Here is a tiny trained network, its code and every weight. The questions are about switching its units off for an input and a target symbol, where a switched-off unit gives its printed mean instead of its output.

import numpy as np


def w(rows, s, z=0):
    codes = np.array(rows[::2]) - 128.0
    scale = np.full(codes.shape[1], s)
    scale[-1] = z or s
    return codes * scale


def f(y):
    return np.maximum(y, 0)


def softmax(a):
    e = np.exp(a - a.max(-1, keepdims=True))
    return e / e.sum(-1, keepdims=True)


def log_softmax(a):
    a = a - a.max(-1, keepdims=True)
    return a - np.log(np.exp(a).sum(-1, keepdims=True))


def net(x, mask):
    ids = ['ΛΨΩαβδεζηθμξπστ'.index(c) for c in x.split()]
    T = len(ids)
    res = E[ids] + P[:T]
    u = 0
    for l in range(3):
        r = res
        for j in range(2):
            rows = slice(2 * j, 2 * j + 2)
            q, k, v = (r @ M[l][rows].T for M in (Q, K, V))
            z = softmax(np.where(np.tri(T) > 0, q @ k.T / 2**0.5, -1e9)) @ v
            o = O[l][rows]
            res = res + np.where(mask[u + j], z, o[:, -1]) @ o[:, :-1]
        u += 2
        y = f(res @ A[l][:, :-1].T + A[l][:, -1])
        res = res + np.where(mask[u : u + 8], y, B[l][:, -1]) @ B[l][:, :-1]
        u += 8
    return log_softmax(res[-1] @ U[:, :-1].T + U[:, -1])


Q, K, V, O, A, B = {}, {}, {}, {}, {}, {}
E = w([
[122,138,188,148,121,139,159],'Λ',
[183,144,125,140,112,135,54],'Ψ',
[140,147,47,133,199,130,156],'Ω',
[121,140,177,155,102,130,160],'α',
[99,108,87,7,152,140,110],'β',
[85,91,37,88,156,74,136],'δ',
[144,94,59,77,184,190,153],'ε',
[123,188,110,27,194,61,123],'ζ',
[87,162,85,82,102,118,200],'η',
[49,165,186,124,124,78,73],'θ',
[165,144,163,30,63,162,146],'μ',
[100,131,97,132,117,41,155],'ξ',
[155,107,101,154,139,163,209],'π',
[168,77,145,102,84,60,156],'σ',
[75,41,104,115,96,146,140],'τ',
],0.018)
P = w([
[107,72,43,104,255,90,191],'0',
[120,100,72,116,211,107,165],'1',
[121,110,97,122,191,121,163],'2',
[135,106,98,123,161,122,163],'3',
[129,107,109,137,142,124,152],'4',
[126,118,113,145,137,124,143],'5',
[131,137,121,145,127,116,147],'6',
[141,146,141,140,124,115,135],'7',
[159,144,146,147,104,120,130],'8',
[151,160,143,150,88,123,124],'9',
[161,173,158,156,80,112,125],'10',
[154,172,170,150,65,111,117],'11',
[153,163,154,154,77,113,126],'12',
],0.0056)
Q[0] = w([
[142,128,33,116,160,153,142],'0.h1',
[97,132,66,173,167,253,83],'0.h1',
[45,114,33,67,117,130,139],'0.h2',
[104,139,6,101,220,97,199],'0.h2',
],0.0051)
K[0] = w([
[89,135,130,169,177,111,136],'0.h1',
[96,12,66,143,237,119,221],'0.h1',
[112,129,99,83,99,114,160],'0.h2',
[144,94,80,2,136,102,190],'0.h2',
],0.0074)
V[0] = w([
[99,132,187,172,173,174,110],'0.h1',
[109,156,95,98,84,254,86],'0.h1',
[80,183,247,209,72,187,78],'0.h2',
[130,135,154,190,136,177,42],'0.h2',
],0.0037)
O[0] = w([
[91,154,106,131,47,183,145,70],'0.h1',
[156,178,212,98,115,212,125,102],'0.h1',
[174,161,250,109,11,112,90,4],'0.h2',
[192,156,253,167,115,124,85,61],'0.h2',
],0.0049,0.0033)
A[0] = w([
[89,128,99,197,80,93,137,114],'0.n1',
[91,134,168,171,129,216,152,167],'0.n2',
[124,10,125,122,96,52,124,161],'0.n3',
[97,140,162,226,202,94,89,29],'0.n4',
[153,159,91,130,175,177,67,251],'0.n5',
[122,121,156,206,60,92,240,242],'0.n6',
[255,141,115,158,199,207,207,89],'0.n7',
[128,143,112,147,111,138,85,79],'0.n8',
],0.0064,0.002)
B[0] = w([
[111,88,142,166,195,133,137,165],'0.n1',
[195,98,155,166,155,80,116,153],'0.n2',
[153,88,50,106,167,79,199,251],'0.n3',
[68,109,131,95,68,132,153,144],'0.n4',
[168,112,79,66,109,110,81,230],'0.n5',
[255,130,145,118,202,128,179,251],'0.n6',
[114,81,45,161,100,154,104,197],'0.n7',
[146,133,137,107,126,116,106,148],'0.n8',
],0.0073,0.0035)
Q[1] = w([
[118,142,141,154,181,139,160],'1.h1',
[245,45,2,16,255,59,190],'1.h1',
[63,94,174,131,156,122,147],'1.h2',
[64,81,74,126,222,87,203],'1.h2',
],0.0074)
K[1] = w([
[128,133,124,159,133,122,139],'1.h1',
[180,191,252,151,48,121,84],'1.h1',
[114,125,113,130,155,120,138],'1.h2',
[125,78,69,130,154,136,123],'1.h2',
],0.012)
V[1] = w([
[105,128,99,69,3,102,109],'1.h1',
[89,131,232,203,175,132,82],'1.h1',
[145,103,121,137,147,151,94],'1.h2',
[125,112,103,172,119,102,80],'1.h2',
],0.0057)
O[1] = w([
[137,158,89,117,1,78,203,127],'1.h1',
[128,15,154,117,160,88,115,2],'1.h1',
[99,132,88,136,150,116,142,149],'1.h2',
[118,114,91,86,153,145,162,133],'1.h2',
],0.0067,0.0052)
A[1] = w([
[138,189,97,126,161,82,152,54],'1.n1',
[138,198,254,134,131,173,15,216],'1.n2',
[126,225,168,231,116,110,162,91],'1.n3',
[88,88,98,142,90,82,150,128],'1.n4',
[112,41,165,152,104,179,141,99],'1.n5',
[202,162,66,166,168,65,111,103],'1.n6',
[143,225,159,90,143,137,96,254],'1.n7',
[21,147,57,126,135,191,110,120],'1.n8',
],0.0056,0.004)
B[1] = w([
[100,182,33,124,167,140,79,180],'1.n1',
[171,100,107,162,35,8,204,212],'1.n2',
[132,5,202,142,221,86,114,153],'1.n3',
[99,126,95,164,116,77,182,177],'1.n4',
[79,110,95,143,134,57,95,133],'1.n5',
[119,176,67,172,144,159,112,255],'1.n6',
[159,87,164,112,172,2,154,237],'1.n7',
[123,89,113,45,22,204,149,194],'1.n8',
],0.0051,0.0056)
Q[2] = w([
[155,121,89,123,150,79,150],'2.h1',
[133,144,169,166,117,188,107],'2.h1',
[87,157,154,191,81,159,44],'2.h2',
[77,144,255,169,139,201,83],'2.h2',
],0.0096)
K[2] = w([
[154,129,166,194,56,78,76],'2.h1',
[117,96,60,107,164,172,167],'2.h1',
[75,139,2,138,176,163,117],'2.h2',
[30,92,21,98,219,194,191],'2.h2',
],0.0072)
V[2] = w([
[186,78,151,128,154,131,149],'2.h1',
[146,111,104,3,190,162,123],'2.h1',
[166,88,212,82,100,167,224],'2.h2',
[248,88,146,153,105,171,35],'2.h2',
],0.0048)
O[2] = w([
[159,162,98,139,145,122,170,183],'2.h1',
[221,237,253,102,109,99,88,165],'2.h1',
[45,215,123,71,254,251,231,117],'2.h2',
[251,125,56,40,217,99,183,251],'2.h2',
],0.0044,0.0023)
A[2] = w([
[225,116,242,226,142,76,193,124],'2.n1',
[169,127,225,130,61,178,179,159],'2.n2',
[112,224,134,108,81,209,83,182],'2.n3',
[5,155,110,132,173,169,151,123],'2.n4',
[94,105,130,126,199,152,137,6],'2.n5',
[106,129,53,191,198,215,102,178],'2.n6',
[112,30,113,211,59,239,161,255],'2.n7',
[101,139,130,137,114,220,3,87],'2.n8',
],0.0061,0.0028)
B[2] = w([
[63,92,83,84,161,222,54,254],'2.n1',
[77,173,142,207,180,168,135,170],'2.n2',
[101,121,200,110,135,94,86,156],'2.n3',
[46,167,171,118,120,132,145,179],'2.n4',
[121,139,154,138,200,166,101,147],'2.n5',
[123,138,200,223,67,205,105,213],'2.n6',
[207,109,255,106,67,90,132,162],'2.n7',
[67,54,171,63,132,164,93,133],'2.n8',
],0.0071,0.0062)
U = w([
[111,76,148,147,210,176,118,174],'Λ',
[215,79,50,117,121,114,144,173],'Ψ',
[126,79,116,98,70,214,107,68],'Ω',
[121,88,158,148,209,173,107,193],'α',
[103,163,108,72,175,104,86,3],'β',
[102,134,67,181,91,190,94,58],'δ',
[97,76,114,24,98,176,93,16],'ε',
[188,141,128,147,116,112,29,183],'ζ',
[70,110,175,156,104,86,107,176],'η',
[75,29,184,141,79,86,160,221],'θ',
[137,204,138,100,83,168,235,174],'μ',
[53,85,47,162,119,133,116,3],'ξ',
[183,124,155,208,107,166,170,89],'π',
[127,162,113,253,172,69,166,40],'σ',
[160,159,222,85,88,143,175,203],'τ',
],0.0067,0.0043)

Each question gives the input, a string of symbols that net reads in full, and the target symbol t.
The units are the heads (2 rows each of Q, K, V and O) and the neurons (one row each of A and B). Each row of codes is followed by its name. A weight is (code - 128) times the scale printed after its matrix; where a second scale follows, it is the last column's (O, A, B and U).
mask holds one flag per unit, layer by layer, with each layer's heads first. A switched-off unit (its flag False) gives its mean, the last column of its rows in O or B, instead of its output. The means were averaged over made-up inputs and are rounded, as every weight is.
A unit's drop is (log p(t) with every unit on - log p(t) with that unit switched off) / (log p(t) with every unit on - log p(t) with every unit switched off).
top k neurons: the k neurons with the biggest drops, biggest first
top k neurons in layer l: the k neurons of layer l with the biggest drops, biggest first
heads that matter: for each layer, one digit per head in row order, 1 if its drop is at least 0.15 and else 0, layers parted by /
drop when u is switched off: that unit's drop, to one decimal
input Λ δ ε, target Ω: top 2 neurons	(1.n8 0.n7)
input β σ Ψ β ζ Λ μ θ δ, target θ: heads that matter	01 / 10 / 11
input α ζ Ψ θ μ ζ, target μ: heads that matter	01 / 10 / 01
input β σ μ θ Ψ α Λ Λ α ε ξ Λ, target Λ: top 3 neurons	(2.n1 1.n3 0.n6)
input ξ Ψ Ψ δ Ω μ ξ, target μ: top neuron in layer 1	(1.n7)
input σ ξ ζ θ σ μ δ η τ σ α, target Λ: top 3 neurons	(2.n1 0.n6 1.n3)
input σ η ξ ζ μ π σ δ Ψ Ψ ξ Ψ ξ, target Ψ: heads that matter	00 / 10 / 01
input Ψ Λ τ α τ π α ξ μ δ, target μ: heads that matter	00 / 10 / 01
input Ψ β ε ζ σ μ β Ω, target δ: top 2 neurons in layer 0	(0.n7 0.n5)
input Ψ σ Λ α Ψ μ Ψ Ψ ξ, target Ψ: heads that matter	01 / 10 / 01
input Ψ μ ε Λ ξ π ζ μ θ θ τ, target θ: heads that matter	00 / 10 / 00
input ξ ξ σ σ β τ μ σ μ β τ, target μ: heads that matter	00 / 10 / 01
input π ζ μ Ω μ σ ε ζ ζ σ, target μ: top 2 neurons	(0.n3 1.n7)
input σ Ψ ε σ Ψ π, target π: top 2 neurons	(2.n6 0.n7)
input θ ζ β σ Ψ α μ Ψ η Ψ ζ η, target Ψ: top 2 neurons in layer 2	(2.n6 2.n4)
input δ Λ μ τ δ θ δ Ψ ξ Ψ α, target Λ: top 3 neurons	(2.n1 1.n3 0.n6)
input θ α Ψ μ Ψ η β Ψ τ, target Ψ: top 3 neurons	(0.n3 2.n6 2.n4)
input α Ω β Λ Λ Ψ Λ Ψ δ ε τ, target Ψ: top 2 neurons	(0.n3 0.n6)
input δ ζ η θ π, target θ: heads that matter	00 / 10 / 01
input Λ Ψ ξ δ ζ Ψ Λ β α α, target α: top 2 neurons	(2.n1 0.n6)
input σ α τ Ψ Λ, target Λ: top 2 neurons	(2.n1 0.n6)
input τ α ζ ζ σ Ψ β, target Ψ: top 2 neurons	(2.n1 0.n5)
input τ ε ξ ξ, target σ: top 2 neurons in layer 0	(0.n6 0.n3)
input ε ε ε ζ μ Ψ μ ε ξ τ μ η Ω, target μ: top 3 neurons in layer 2	(2.n1 2.n4 2.n7)
input π Ψ σ ε α π α Λ τ σ θ, target θ: top 4 neurons in layer 1	(1.n2 1.n7 1.n3 1.n6)
input Ψ β Ω δ Ψ Ψ ζ ε Ψ σ, target Ψ: top neuron in layer 0	(0.n3)
input σ δ π δ η π, target π: top 2 neurons in layer 0	(0.n7 0.n6)
input Ψ Ω ξ σ Ψ Ψ σ Λ Ω ε Ψ β η, target Ψ: drop when 1.n1 is switched off	-0.1
input δ Λ μ σ, target μ: drop when 0.n3 is switched off	-0.1
